Below is a small trained network, with its code and all its weights. Each question gives an input and a target symbol and asks what happens when units are switched off, that is, made to give their printed mean instead of their output.

import numpy as np


def w(rows, s, z=0):
    codes = np.array(rows[::2]) - 128.0
    scale = np.full(codes.shape[1], s)
    scale[-1] = z or s
    return codes * scale


def f(y):
    return y / 2 * (1 + np.tanh(0.7978845608 * (y + 0.044715 * y**3)))


def softmax(a):
    e = np.exp(a - a.max(-1, keepdims=True))
    return e / e.sum(-1, keepdims=True)


def log_softmax(a):
    a = a - a.max(-1, keepdims=True)
    return a - np.log(np.exp(a).sum(-1, keepdims=True))


def net(x, mask):
    ids = ['βδζμστω'.index(c) for c in x.split()]
    T = len(ids)
    res = E[ids] + P[:T]
    r = res
    for j in range(2):
        rows = slice(3 * j, 3 * j + 3)
        q, k, v = (r @ M[0][rows].T for M in (Q, K, V))
        z = softmax(np.where(np.tri(T) > 0, q @ k.T / 3**0.5, -1e9)) @ v
        o = O[0][rows]
        res = res + np.where(mask[j], z, o[:, -1]) @ o[:, :-1]
    y = f(res @ A[0][:, :-1].T + A[0][:, -1])
    res = res + np.where(mask[2:18], y, B[0][:, -1]) @ B[0][:, :-1]
    return log_softmax(res[-1] @ U[:, :-1].T + U[:, -1])


Q, K, V, O, A, B = {}, {}, {}, {}, {}, {}
E = w([
[211,134,66,160,111,160,90,101],'β',
[190,206,153,116,99,65,126,97],'δ',
[171,77,122,197,126,154,108,109],'ζ',
[172,193,149,142,154,239,2,137],'μ',
[92,44,115,189,101,103,207,73],'σ',
[147,130,58,150,90,189,132,65],'τ',
[82,111,91,95,145,119,169,226],'ω',
],0.0098)
P = w([
[157,204,73,171,243,115,167,89],'0',
[97,180,146,210,135,99,107,176],'1',
[44,136,151,172,92,89,52,124],'2',
[96,68,161,77,115,98,55,77],'3',
[188,59,178,49,132,161,141,108],'4',
[187,102,182,109,94,217,189,147],'5',
[165,125,142,146,42,205,151,163],'6',
[151,113,79,112,2,155,73,144],'7',
],0.0075)
Q[0] = w([
[121,79,86,168,180,188,95,128],'h0',
[150,105,179,103,99,162,84,113],'h0',
[115,193,164,103,157,134,93,170],'h0',
[209,113,171,48,250,182,214,88],'h1',
[126,54,151,77,159,125,124,64],'h1',
[107,63,96,36,154,66,26,81],'h1',
],0.021)
K[0] = w([
[137,66,93,163,160,189,99,121],'h0',
[144,138,157,154,89,130,86,126],'h0',
[135,180,170,117,176,132,107,129],'h0',
[52,118,74,122,110,47,4,111],'h1',
[94,133,110,205,119,93,120,130],'h1',
[103,200,131,236,90,132,139,191],'h1',
],0.023)
V[0] = w([
[133,48,120,74,117,146,107,216],'h0',
[49,143,157,68,107,111,167,241],'h0',
[160,110,155,129,2,171,116,100],'h0',
[141,107,202,210,89,55,188,52],'h1',
[183,217,85,76,84,4,170,129],'h1',
[20,113,150,46,126,144,191,125],'h1',
],0.014)
O[0] = w([
[171,205,119,100,156,138,126,91,74],'h0',
[170,172,72,70,144,203,76,82,13],'h0',
[186,95,140,109,186,129,202,136,126],'h0',
[173,186,98,179,46,110,150,223,3],'h1',
[189,126,76,45,140,2,132,117,106],'h1',
[162,41,90,136,168,146,51,154,12],'h1',
],0.0099,0.0047)
A[0] = w([
[90,111,143,100,214,80,193,176,2],'n0',
[76,125,147,174,146,151,138,105,54],'n1',
[106,171,121,121,123,122,180,173,122],'n2',
[150,82,123,69,153,131,126,102,143],'n3',
[30,93,157,85,115,96,137,225,207],'n4',
[134,79,104,142,176,145,232,170,201],'n5',
[157,192,172,173,183,105,56,154,226],'n6',
[89,82,164,168,134,77,150,185,139],'n7',
[96,100,124,91,110,157,143,85,65],'n8',
[138,109,75,171,99,135,97,172,121],'n9',
[170,95,188,129,45,114,96,92,179],'n10',
[106,145,173,92,118,146,153,74,130],'n11',
[158,154,106,143,185,100,120,35,188],'n12',
[83,131,81,134,116,142,115,127,137],'n13',
[128,143,184,83,62,188,31,139,80],'n14',
[249,135,103,139,84,187,135,6,119],'n15',
],0.012,0.0036)
B[0] = w([
[153,110,73,160,207,118,159,182,179],'n0',
[173,130,141,104,81,11,77,203,209],'n1',
[192,64,112,237,40,159,135,106,203],'n2',
[109,197,54,248,55,120,23,125,190],'n3',
[129,135,201,79,209,83,156,38,245],'n4',
[85,169,194,95,130,60,133,36,213],'n5',
[94,118,76,117,168,121,215,55,152],'n6',
[142,149,48,116,109,254,118,176,244],'n7',
[177,118,126,157,123,112,95,199,172],'n8',
[80,143,95,36,152,200,142,154,141],'n9',
[104,132,165,80,172,127,124,50,167],'n10',
[88,134,105,165,135,168,198,208,199],'n11',
[173,95,123,243,193,127,206,169,163],'n12',
[155,86,184,149,187,118,192,123,153],'n13',
[119,118,170,59,68,114,42,107,181],'n14',
[91,106,54,52,227,159,192,173,153],'n15',
],0.0098,0.012)
U = w([
[106,148,96,217,181,145,223,156,206],'β',
[92,157,190,47,126,84,120,56,234],'δ',
[160,183,154,172,3,117,79,152,139],'ζ',
[136,139,72,91,98,186,128,203,83],'μ',
[100,98,97,164,168,117,72,124,149],'σ',
[88,137,150,129,142,87,132,239,5],'τ',
[201,139,87,81,107,67,152,174,53],'ω',
],0.0041,0.0032)

Each question gives the input, a string of symbols that net reads in full, and the target symbol t.
The units are the heads (3 rows each of Q, K, V and O) and the neurons (one row each of A and B). Each row of codes is followed by its name. A weight is (code - 128) times the scale printed after its matrix; where a second scale follows, it is the last column's (O, A, B and U).
mask holds one flag per unit, heads first, then neurons. A switched-off unit (its flag False) gives its mean, the last column of its rows in O or B, instead of its output. The means were averaged over made-up inputs and are rounded, as every weight is.
A unit's drop is (log p(t) with every unit on - log p(t) with that unit switched off) / (log p(t) with every unit on - log p(t) with every unit switched off).
The circuit of an input: a set's keep is (log p(t) with only the set's units on - log p(t) with every unit switched off) / (log p(t) with every unit on - log p(t) with every unit switched off). Starting from the 12 units with the biggest drops (on a tie, the unit counted first), units are removed one at a time, each time the one whose removal leaves the highest keep (on an exact tie, the one counted first), for as long as the keep stays at least 0.8.
circuit, biggest first: the units of the circuit, biggest drop first
unit that matters most: the unit with the biggest drop
top k neurons: the k neurons with the biggest drops, biggest first
which heads matter: for each layer, one digit per head in row order, 1 if its drop is at least 0.15 and else 0, layers parted by /
input μ δ σ, target τ: unit that matters most => n1
input ω δ ω ω δ μ τ, target ω: which heads matter => 01
input μ δ δ ζ, target ω: which heads matter => 01
input μ ζ ω δ σ ζ ζ, target μ: top 3 neurons => (n9 n7 n4)
input ω ω μ ω ω τ ω μ, target δ: circuit, biggest first => (n7 n14)
input μ β ζ μ μ, target ζ: which heads matter => 01
input μ ω σ ζ β, target μ: circuit, biggest first => (h1 n9)
input ω ζ δ ω ζ ω ω, target ζ: circuit, biggest first => (h1 n14 h0)
input ω ω δ ω ω ω, target σ: circuit, biggest first => (h1 n3)
input τ ω ω ω μ ω μ, target τ: circuit, biggest first => (h1 n1 n11 n2)
input ω μ σ ω ω μ β μ, target τ: circuit, biggest first => (h1 n11 n1 n2)
input ω ω β ω ζ ζ ω σ, target ζ: circuit, biggest first => (h1 n1)
input δ ζ ω δ δ ω δ, target ω: which heads matter => 01
input β τ ω, target β: which heads matter => 01
input β ω σ ω τ β ω, target δ: unit that matters most => n7
input β μ μ δ δ ζ ω ω, target ζ: circuit, biggest first => (h1 n2)
input σ μ β ω σ ζ, target σ: top 2 neurons => (n3 n4)
input σ τ ω τ μ δ ω μ, target ω: which heads matter => 11
input δ ω ζ ω τ ω δ, target δ: which heads matter => 10
input μ ω ω ω μ ω ω, target τ: top 3 neurons => (n7 n1 n11)
input ω δ μ ω μ δ τ, target τ: top 2 neurons => (n1 n11)
input β μ β ω ζ ω, target δ: circuit, biggest first => (n5)
input δ ω ω δ μ μ σ ζ, target τ: top 3 neurons => (n1 n11 n4)
input ω β τ ω δ β, target σ: top 3 neurons => (n3 n4 n11)
input ω ω μ μ β ω ω, target μ: top 3 neurons => (n4 n5 n15)
input τ μ σ β μ δ, target β: which heads matter => 11
input ω ω σ ω μ μ δ σ, target τ: which heads matter => 01
input μ μ μ ω ω τ, target σ: circuit, biggest first => (h1)
input τ ζ ζ σ, target ζ: top 3 neurons => (n2 n1 n7)
